Each row has a class, written after it.
[-207  157  -11   -6 -559 -177   29 -120  102   71  249 -105  266 -160
 -312  188  110  195  132   71 -127  256  172   51 -181   31  293  125
 -160  143   46  447    2    7  155  332 -174 -332 -257   38 -177] -> lut
[ -36 -160 -291 -273 -105  206  -41  249   61  152  100  -44 -160  -95
  -15 -194   57  695 -125 -280 -312 -226   55 -119 -118  228  205  181
  -78 -368  244 -350  -13  481  328  262 -141  198   60 -108   42] -> Rut
[ -72   46  124   21 -130  -66   97  -48  -50  -91   11 -160  -52   38
  -20  127  -53  -69   59  -46  -32  102  120  -35 -107  -40  225   37
   96  151  -70  153 -105  115  148   73   73 -178 -168   17 -137] -> vizod
[   2   34 -125   47  -54   31 -121  322  -22   11 -284   10 -208  325
   74  -43 -125  301 -226 -174 -278   11    8   40  146   53 -277 -241
  217    0  -76 -362 -169   82   27  -27  -34  424  199 -103  243] -> tafa
[-215  367  135  152 -193  257 -242  127  109   71   61  146 -218  198
  -34  366 -108 -227 -285  -73  -96   11 -162  106 -128 -166 -238 -141
   46    2 -214  -85  139   65  -12  -32  -62  -74 -156  206  148] -> kalu
[ -88  -77   75   -4 -404  206   67 -170  278   94  338  258 -328 -150
   75  108   79 -313  -37  135 -240 -149    1 -154 -366  251  305  208
  158   89   36  144   98  163 -119  197    5 -631  -97   92 -296] -> Rut
[ -37   30 -311  273 -387   36  -59 -119  444  100  -44   66 -456  190
 -118  -83   63   30  192   88 -319  192   53  115   96  359   -8 -314
  164  -52 -214  -54 -217  190  307    1 -138  194 -151 -159  135] -> kalu
[  -1 -127 -143 -269  281  436 -128 -197 -174  165   43  376 -230  103
  210   43  -90  206   64   26   55 -185   40 -134   41  168 -222  -30
  103   10  304 -171  166   39 -286  -48   67   23  307   46  147] -> Nase
[  54  278 -286 -313 -362  169 -724  161   40  129  100  427  422 -174
 -159   26   48  339  -93   19   52 -225  205   84 -279  237   66  267
 -386  -39  413  107  393  238   48  188 -152 -143  135   99  -98] -> kalu
[  31  109 -222 -243 -349 -254 -338  172 -242 -184  249  244  126 -136
 -374   -4  -38  408 -177  -47 -228 -295  192  124 -107   61  -20   67
 -304   73  119  102  172  187   80  -12  115  102  170    9 -189] -> Mivi
[  87 -301  -21 -214  211   -9   20  109  -16  -50 -292  -28  -20   80
  184   67   82  218  -79  121 -216  -15   45 -119  293  114  -79  -46
  149   29  -23 -222  -87 -124 -257  -35   94  165  384  -13   54] -> Nase
[ 312  -76   49  -68 -100 -130  247  139 -118  -92   30    8 -103  105
    1  270 -121  202 -345 -176    4 -173  -48  -75 -461   73 -119  231
 -368  -88   18 -338  -44  102    1  266   96 -298  461  -74  -43] -> Dun
[ -43 -174  -91 -240  313  279 -307  295 -144  190  106   32  -55  185
  313 -506   -4  146 -109  121 -450   73  -52 -125  -24  -28 -345  -76
  247  143  275 -139   53  131 -352  -16 -274   71  632   32  104] -> lut
[ -56   -2  -17   71 -150 -126  209  -25  -43 -117 -114 -261  -53  -36
    4  206  -44  -83   39  -67   75  -16  193  -55   30  -20  315   92
  102  278 -101  111  -99  116  160  197  135    3 -192   43 -150] -> bod
[-117  -14  -63  -70 -280  184  -38  119  300   39  168  191   24  -50
  -63  261   88  -23 -220 -190   63 -187 -163  146 -345   62   65   73
 -207 -425 -135 -239  -72  140   76  202  -87 -397  -92  158  231] -> Rut
[ 283   -1  -88 -321 -162   31  -66    8  -91  165  -33  -80  221  177
    8   19  124  585 -174 -248 -171   29  238 -243  165   41  487  193
 -158 -346  207  -54 -160  287  192  297  136   53   24   27  203] -> kedok
[ -55  174   -3  -80  -53  158 -269  122 -275  165  248  103 -266   17
   19 -114  -59  484  -21 -237 -240   29  252 -100 -359   27   20   60
  184 -159  200   17   74  400  289  -88 -179   61 -116 -102 -323] -> Rut
[-162   28 -293 -170  -27  246  -55 -384  -15   14  162  278 -328   -9
  -34  231   46  464  171   64  122  -75  -99 -139   66  140 -177  -52
  -60  -26  262   38  275  215 -327   23    9  -32 -125  117   37] -> beg
[ 355 -167   10 -109 -167  416   53  256  181  191 -125  210 -226   78
  266  -21  -93  260 -182 -181 -138 -204 -169 -289 -274  159  -30  364
  -45  -98  117 -412  172  322  -26  220 -200 -140  367 -132 -130] -> bod
[-236  120 -117  -26 -531  140 -254  116   77   32  177 -102 -274  182
   28  -77 -156  650   90 -205 -277    2  218 -136 -175   28  139  -37
   59 -226  263   88   64  589  397  148 -210  323 -448  -97 -244] -> Dun
[   7 -188   43  -50   74  332 -119   40  -30  156  316  227  -89 -170
 -259   80  121   63  -25  135   77 -107 -382   85 -256   -8 -146   59
  118 -301  128 -329  195 -290 -278 -245 -558 -562  289 -101 -148] -> bod
[ -74  -71  127  217 -227 -121  111  213  271  112   70 -253  -96  120
  -29  143   58 -256 -188   49 -147  175 -269  114 -257  -24   88   57
   24   18 -275 -365 -142  -86  241  113 -306 -363   93 -192  108] -> lut
[-149 -119  -37 -144 -134  403 -617 -295   93  193  461  197  241  -64
   -1 -169  355  -84  118  617 -184  241   27  168  141  152  272   57
  119 -249   49  367  251  181  178 -202 -444 -550 -147   72   36] -> kedok
[ -74    1   73  -21 -378 -171  141 -118   -8  -69  -88 -322 -113  115
  -50  302   14  146  121  -38  -55   48  264 -118   10   44  432   40
  199   74  -64   48 -218  282  298  280  179  -80 -186  -24 -283] -> beg
[-209   11   94  116  181  453  -44  105  162  282  -91    1 -143   22
  335  -70  -84   67  -21  -73 -200   80 -238 -181 -149  210   11  129
  191 -245   80 -272  166  249  161 -121 -334 -317  -10 -238  -21] -> kedok
[ 169  -11  -98    5   26  173  -85  188  -57   26 -201  153  -87  243
   67 -174 -148  206  -47 -209 -164   91  161  -41  131   31 -198 -155
  -39   72   24  -35 -124  -24  -89  -69  -40  413  158   55  418] -> lut
[ 102  -71  246   35   73  279 -101 -204  284  163  273  129 -413  125
  -34   91  -27 -430  -61   66  101  105 -338   91   41   82  -21 -169
 -250 -264  -38 -361   -9 -113    6  -22    8 -171  214   77  251] -> Rut
[  58  122  -63 -186   38  173 -128  224  247  282  150   77  -20  -66
  237  132  132  -21 -126 -132  179 -113  -57 -157 -370  -83  191  316
 -426 -143  478 -128   53  215  -19  434 -280 -544  148  107 -147] -> Tek
[ -48 -136 -372 -117  272  385 -255  113  -32  185  -84  387 -178  203
  303 -223   -5   51 -135  -17 -182   67  -61  -29   91  209 -315 -131
  157 -122  192 -228  206   56 -142 -166 -229  259  271   53  326] -> lut
[ -49   50  143   -5 -279  -75  152   46  -21  -42   -3 -372   15   35
   27  243  -60  -12  -61 -139  -43   32  175 -147 -146  -35  357  186
  123  242  -61   77 -110  181  184  291  126 -161 -146   21 -257] -> Dad
[ -93   23  216   42 -247   51   91  -84   14  -34   71 -172 -178   17
   31  297  -44 -177    7  -75   26   54  158  -91 -149  -59  330   98
  154  200  -58  130  -84  152   93  190   60 -234 -221   90 -211] -> beg
[  74   53  -17  -45   62   36 -193  138  -65  -13  -37  106   18  231
   -4   47   10 -103 -141   90 -146    6  -27   97 -159  -77 -224  -37
   -5   44   55  -78  -42   12  -75  -59  -17  -89  304   51   69] -> lut
[ 262 -175 -153  -64  156  160  144   31    6   48  -61  127 -134   91
  164 -213  -99   41  -98  -75  106 -142 -123  -16  176   84 -267  -51
  -33   34   63 -161   35 -104 -149  -62 -117  271  161  -18  283] -> tafa
[ 104  -34    3  -37   99  119  -57  104   89  129 -278 -308   52  307
   77 -117  -88   35  -13   83 -104  207   60 -113  199  115 -185  -65
   46  153  190 -244  -99 -114  -22  129 -113  155  423 -155  100] -> tafa
[   3  -82   62   37 -165  -19  108   -4  -71  -40    4 -188  -10  -50
   11  175  -32   44   32  -65    3  -47  257 -103  -57   33  428  169
  104  114  -12   65  -93  162  208  208  124 -107  -99  -47 -235] -> Tek
[  99  -40  119  121   67  572 -249   -4  113  245  109  124  -30  123
   76 -334 -109  -39  -14   85 -104  120 -153  -48  207   98 -162 -128
   71  -93   42  -59   52   23  -43  -79 -369 -150  118 -133  414] -> Nase
[ -55  -34   19   40 -155  -20  113 -117  -25    2  -61 -243  -80  -42
  105  170   -7    2   81    6  -25  127  236 -149   -8   82  488  137
  179  156   34   70 -145  247  198  277  106 -152 -154  -18 -241] -> beg
[  -2   51  100   64 -308 -140  158  -24    3  -84 -107 -324  -46  -21
  -72  272  -14   75   41 -101   -2  131  179 -104   36   40  324   97
   59  243 -118   51 -138   63  187  214  169  -67 -140  -35 -240] -> Mivi
[  85   94  163    0  -96  -39 -464  310  103   55   47 -130  146  258
  -77 -221  -11  -45 -222    6 -325  219   93   -4   79    5  -13 -139
   41   35   65  -92 -155 -133 -141  -59   19   29  331  -82   48] -> beg
[ 139  100 -191 -250 -223 -498  -78   -4 -276 -162   92  -55  578 -156
 -472 -122   30  246  -77  -13 -122  -14  443   75  292   75  274   14
   12  243 -169  361  -85 -139   43  175  297  278   89   -8 -172] -> lut
[ 333    4  365   29 -158  134 -282  204    2  286  368  183  -35 -239
   22 -267  -89 -276 -150    1  -25  189 -154   75 -254    0   74   84
  -96  185   -6 -101   50 -306  -43   23 -317 -355  295  -97  -34] -> Tek
[-199   56   62 -296  -88  124 -121  -75 -168  116  285   23   30 -337
 -182  303  226  227   26  177  -21  105 -179   49 -301 -176  119  210
   34  -59   30  129  242  139  -85   23 -543 -789  -75  180 -203] -> beg
[ -41  -37   39  -10 -272 -145  122  -18  -21 -139  -49 -355  -34   40
  -19  197  -29   54   63 -111  -30   43  276 -114  -39  -12  358  109
   43  209  -49  108 -164  213  215  256  192   -6 -149   -2 -237] -> kedok
[-172   60  158  -64 -211   78   17  -59  108  -33  299  199 -125  -99
  -41  449    3 -286  -60   17  -60   36   54  -11 -541  116  400  328
 -114  121   88  151   30  121  195  183   33 -812 -124   10 -385] -> bod
[  47 -308   18  -70   69  213    6   52   69   23 -109 -243   86  141
    2  -48  105  250   45   64   -7   44  150 -138  421    2   40  -42
   96 -186    7 -129 -104  -23  -24   83 -122  144  131  -63  159] -> bod
[-224  -49 -277 -123 -139  247  -89  -51   40   26  375  163  -67  -15
  -18  240   90  323   54   91  129 -331 -127    3 -306   86   56  174
 -252 -195  232  -68  190  402   80  244 -226 -684    7  -34  -11] -> Dad
[ 193  135 -162  -60 -248 -153 -389  220 -221 -134 -178   35  257 -102
 -263  -65  -22  579  138   67   -5   68   55  153  -58  -46  -32    0
  -61  179  -12  118   37  221   61   15 -272 -126   78 -139  -42] -> Nase
[ -71   12 -109   16  131  125 -234  407   26  150    0  -84 -162  288
  304 -507 -204   60 -331 -338 -373   34  -22  -68   30  -35 -247 -166
   31   97  182 -220    6  156  -49  -11  -82  612  180  -59  457] -> Dun
[ -68  121  -37 -199 -239  -94 -483  179  -57 -197 -258  303  557  -55
 -146  334  162  451 -129  290 -149  -93   28  232   22   11  -51  150
 -219 -111 -194  122  183  214   41 -112  -27 -294   16   87  198] -> Dad
[-125 -271  136 -108  335  260 -122   42   64   39  108   57 -104  -12
  111  -91   73  144  -59  134  -16  -27 -234 -108   79  -74 -266   43
  -40 -374   69 -348  175   86 -132 -181 -258   50  148  -14  131] -> lut
[ -47   56   46   32 -323  -77   67   89   13   19   27 -224   18   10
   36  164   -7  -41  -69  -75 -131  114  177  -57  -94   -4  443  122
  105  140 -101  115 -149  257  239  330   52 -287 -118   44 -198] -> Rut
[ 129 -216  110 -118  222  213  235   85 -139 -108 -143 -105 -167   34
  121   34  -85  148   47   -6  -75  -36  -51 -150  -56  -95 -179  143
  -29  288   61  -63    5  -84 -194  -82 -247 -255  258 -120   50] -> Mivi
[ 185  -25 -272 -110 -296 -175  138  184  -48 -252 -237   42   98  -50
 -193  397   -2  561 -129 -139   41 -164 -113   -3  -96  206 -130  212
 -482 -176   25 -350  -43   39  165  -41  204  -36  100  -27   -7] -> kalu
[-135   77 -130  -90 -235  203  -96 -258   82  195  309  380 -346   13
  -33   86  -29   98  -47  -27  -24  -55 -271  -44 -187  226 -237 -108
    3  -90  212 -147  303  -56 -346   63   -6  -82  119  111   10] -> lut
[-224   18    9 -186  124  254 -590  128  259   85  230 -161  177 -178
  -66 -247  128   44   41  241  -29   75 -101  111   69    6    1    7
 -135 -260  187   40  144  318   24  -44 -426 -557   -6  -46   41] -> beg
[ 113  301  419  131 -422  -73   -8    3  338  135 -151 -295  173 -152
 -278  403   27 -358  -90   84  163  152 -228   48  -77  -26 -114  158
 -100  251 -143  -84   80 -414 -157  -33 -269 -600  111 -114 -415] -> vizod
[  35  -86  -71 -205  -24  -57  -11   14   -6  -28 -176  166 -225  357
  104  131   92  268  -89   31 -233  -80   26   -5 -193  139  -95    8
  101   17   17 -192  -28  204   24   85  -11   40  285  -39  120] -> Rut
[ -40   28  -67 -199   90   38 -137   93 -142  -32 -397  110 -110  255
  251   38 -137  245   10  -27 -268   17   52 -123  156   74 -228 -112
  226  217   42 -112   18  143 -180 -179  166  130  239   -9  125] -> Mivi
[ -52   14  -48   37 -159 -161  171   12    2  -58 -123 -201 -111  -48
   91  172  -40   43   -1 -144  -93   71  149 -104   -1   45  275   55
   67  224  -29   63 -180  192  107  175  200    3 -152   29 -117] -> Tek
[ 436  -77 -173  132 -145   75 -134   21   60 -235 -248  240   97   49
 -182  151    7  195   90  195   62 -118  -57  270   77   42 -219  -71
 -506  -18 -187   35  -33   18   10 -131  -77 -224  188 -111  432] -> vizod
[ -59  -96   50   22 -130  -29  103   49  -59  -62  -75 -253  -17   33
   45  223    2  130   60  -71  -58   65  231 -130  -68  -12  407  122
   72   27   -3   29 -173  233  243  210  104 -123 -150   -8 -103] -> kedok
[ -52   36  171   45 -180    5  118  -18  -50    3   42 -129 -111   25
   63  240  -33  -74  -44 -142  -62  -13  197 -131 -169   33  369  143
  120   65  -51   46 -103  149  180  136  177 -182 -133   28 -216] -> beg
[ 133  -46 -184   19  208  384 -252  445 -119  129 -214  172  170   58
  243 -300  -95  -21 -199  -60 -215   11   66   32 -137   39 -253   83
  -33   72   64  -87  177   17   -4 -101 -436  114  409    0  240] -> bod
[  27  198 -329 -136 -318 -181   70  -56  -13   -4   16 -150  275 -197
 -320   65   49  392   49   61  134  -12  189 -107  302  217  254  123
 -274  120  235  260  177   66  328  378 -120  114 -262  -30 -203] -> Mivi
[-151 -166  -90 -252  432   38 -174  111 -103   -2 -208  197  -55  303
  181  -86   40  181   37  150 -335  146  -83   -5    3   15 -339 -163
  286   20  105 -183  -58  -15 -305 -259  -74  -39  466  -64  169] -> Tek
[-155 -113  -77 -100  144  130  154   69 -119   54  -88   75 -150  270
  212  -83   70  206   40  -29 -314   48 -181  -82   55   63 -221 -138
  209   49  -88   30   97   59  -85 -136 -104   -8  119   35  372] -> beg
[ 160  -37 -137 -177  255   83    8  166 -171   89 -319  257   -5   86
  188   98    3  173 -100   30   17   63 -123  -53   76   19 -261   36
 -162  111  142 -248   80 -169 -290   48  -97 -147  511   81  284] -> Dad
[ -81 -101  -53   -3 -206 -136  123    4 -117 -103  -40 -143  -79   51
   -4  164  -21  113   48 -106  -54   24  192  -45  -15   54  376   30
  174  144  -52   31 -147  125  167  189  213  -14 -118  -16  -86] -> kedok
[ 107 -284 -204 -275  223  179 -126   -9  -31  146 -253  221  -33  161
  155   -1  -17  364   97  -69  204  137  -67 -114  221  197 -374 -108
 -169 -172  395 -405  110 -105 -220  -23  -94  329  428  -18  341] -> Dun
[ 146    7   12   47   49  320 -428  135  -96   67 -160  208  252  165
 -109  -32  -55  132 -119   54  117   86  -67  136  198  -12 -302 -143
 -166 -171   41 -209  132 -221 -109 -150 -282   71  291  -34  498] -> Nase
[  38  -85  -69  -60  -21  482 -228 -129  150  214  307  112 -161  -46
   13 -105  -89  -39  -92  198   36   42 -264  -37   19  213 -232   -2
 -167 -133  190 -195  346  182 -120  144 -332 -296  312   -1   37] -> Rut
[ 199  -32  -33  -14   16  -45   -9  158  -49 -144 -181  525 -219  -74
   81  203  -81   70 -140  -63  128 -252 -374  103 -333  -65 -611   75
 -444  161   86 -260  282 -164 -405 -297 -183   15  337   64  157] -> Mivi
[-230  130  224  106 -222  156 -328 -137  205  259  151  -75   56  -37
 -225  391   52  -42   22  143  474  117 -237  -10  -32   98  -35   39
 -275 -475  291 -545  237 -181   52   65 -171 -343  161  -16 -206] -> Mivi
[  34  110  -67 -545 -106 -373 -238   50 -245 -205 -238  405  144  163
 -280  255  -81  899   70  -13 -179 -134 -143   27   39   82 -211 -137
 -239 -390  212 -217  -44  148  -69 -145  497   18  203   25  115] -> Nase
[ -63   39   70 -135 -127   49 -223   92  137   42   24 -190  290 -268
 -131  183  172  329   39  154   64   11 -154   32 -114   44   -3  329
 -241    8   60  -35  189  203    4   41 -323 -656  127 -162 -244] -> Dun
[  -1  -75 -124  -59    8   62 -171  331  -64   70 -187    1  104  208
  154 -174   -4  130 -169 -144 -245  155  180  -82  104    8  -54  -50
   16  155  168  -66  -57  -30  -69  110 -104  396  253   52  294] -> Dun
[ 124 -267 -412 -518    0 -106  -26 -208  204  136 -209  -14  493 -272
    5  115  375  408  249  219   60  199  116 -117  277  219  391  299
 -171 -276  178  -26 -120  235  221  233 -114 -324  -47  -79  -16] -> kedok
[  22  -78 -114 -120  151  111 -245  340  -64   94  -39  135  175   20
   16 -232    0  236  -70  -25 -120  -70 -201  103   -2   38 -437 -105
  -61    3    9 -182  124  -33 -207 -162 -383 -231  498 -147  287] -> Mivi
[  64  105 -346 -562 -198   96 -124  -97 -200   96  260  419   34  -20
 -168  274    1  376  -82 -222   36 -138  -24  -24 -313  139   17   89
 -202 -332  298  -98  120  155   10  167   64 -310  137  213 -120] -> lut
[-115 -134  -93 -203  308  298 -112   66  -38   98  127   10   -4  195
  101 -144  -21   54 -173  -99   36   28  -23  -96  -22  -30 -150  -53
 -165 -335  219 -298   73  -73 -154   12 -104  100  224  180  475] -> vizod
[  62  240   18 -397  -67  227 -431  149 -122  276  193  192  329    1
 -238  191  166  510 -235  -79  103  -91 -147 -111 -138   29 -169  192
 -383 -659  363 -146  471  110  -37  -33 -415 -446  276  169 -110] -> Dad
[ 238   47 -179 -273 -178  414  -84    2  -68  221  467   63  -31 -118
  -51 -180   -9  469 -135  -30 -132 -174 -121 -272 -142  134   90  330
 -354 -275  365    0  372  354  115  215 -247 -283   94    7 -164] -> Dun
[ -73 -332 -106 -208 -147  -59   91  293  -41  -77  234   13 -177  207
   33 -105  -37  239 -240 -153 -388  -87  103   -4 -162  -19   53   51
   68   45  -40 -125 -133  177   81  131  -22  123  169   -9  157] -> Dad
[   3  -81   38 -205   65   22 -106   85  -13   85 -152   69   28   92
  -27  -39   78  139   18   58  -44   87  -88   29  105   90 -151 -133
   68   58  129  -27   42 -178 -291   42 -122 -124  340   93  235] -> Nase
[-144   84 -258 -135   20  -71 -124  415 -190  153   48 -180   71   59
  235 -386  -88  771 -265 -487 -347 -226  295 -254  -14  132   71  195
  117 -146  272 -131  103  611  447   85    2  734  -87 -250 -257] -> Dad
[ -11   -2 -164 -325 -386 -141 -375  172  -58   26 -263   25  302  147
 -219   54   25  732  217  -75 -156  109  322 -112  239   73   82  -21
 -163 -113  160 -127  -90  234  244  123   32  281  126  -86  104] -> kedok
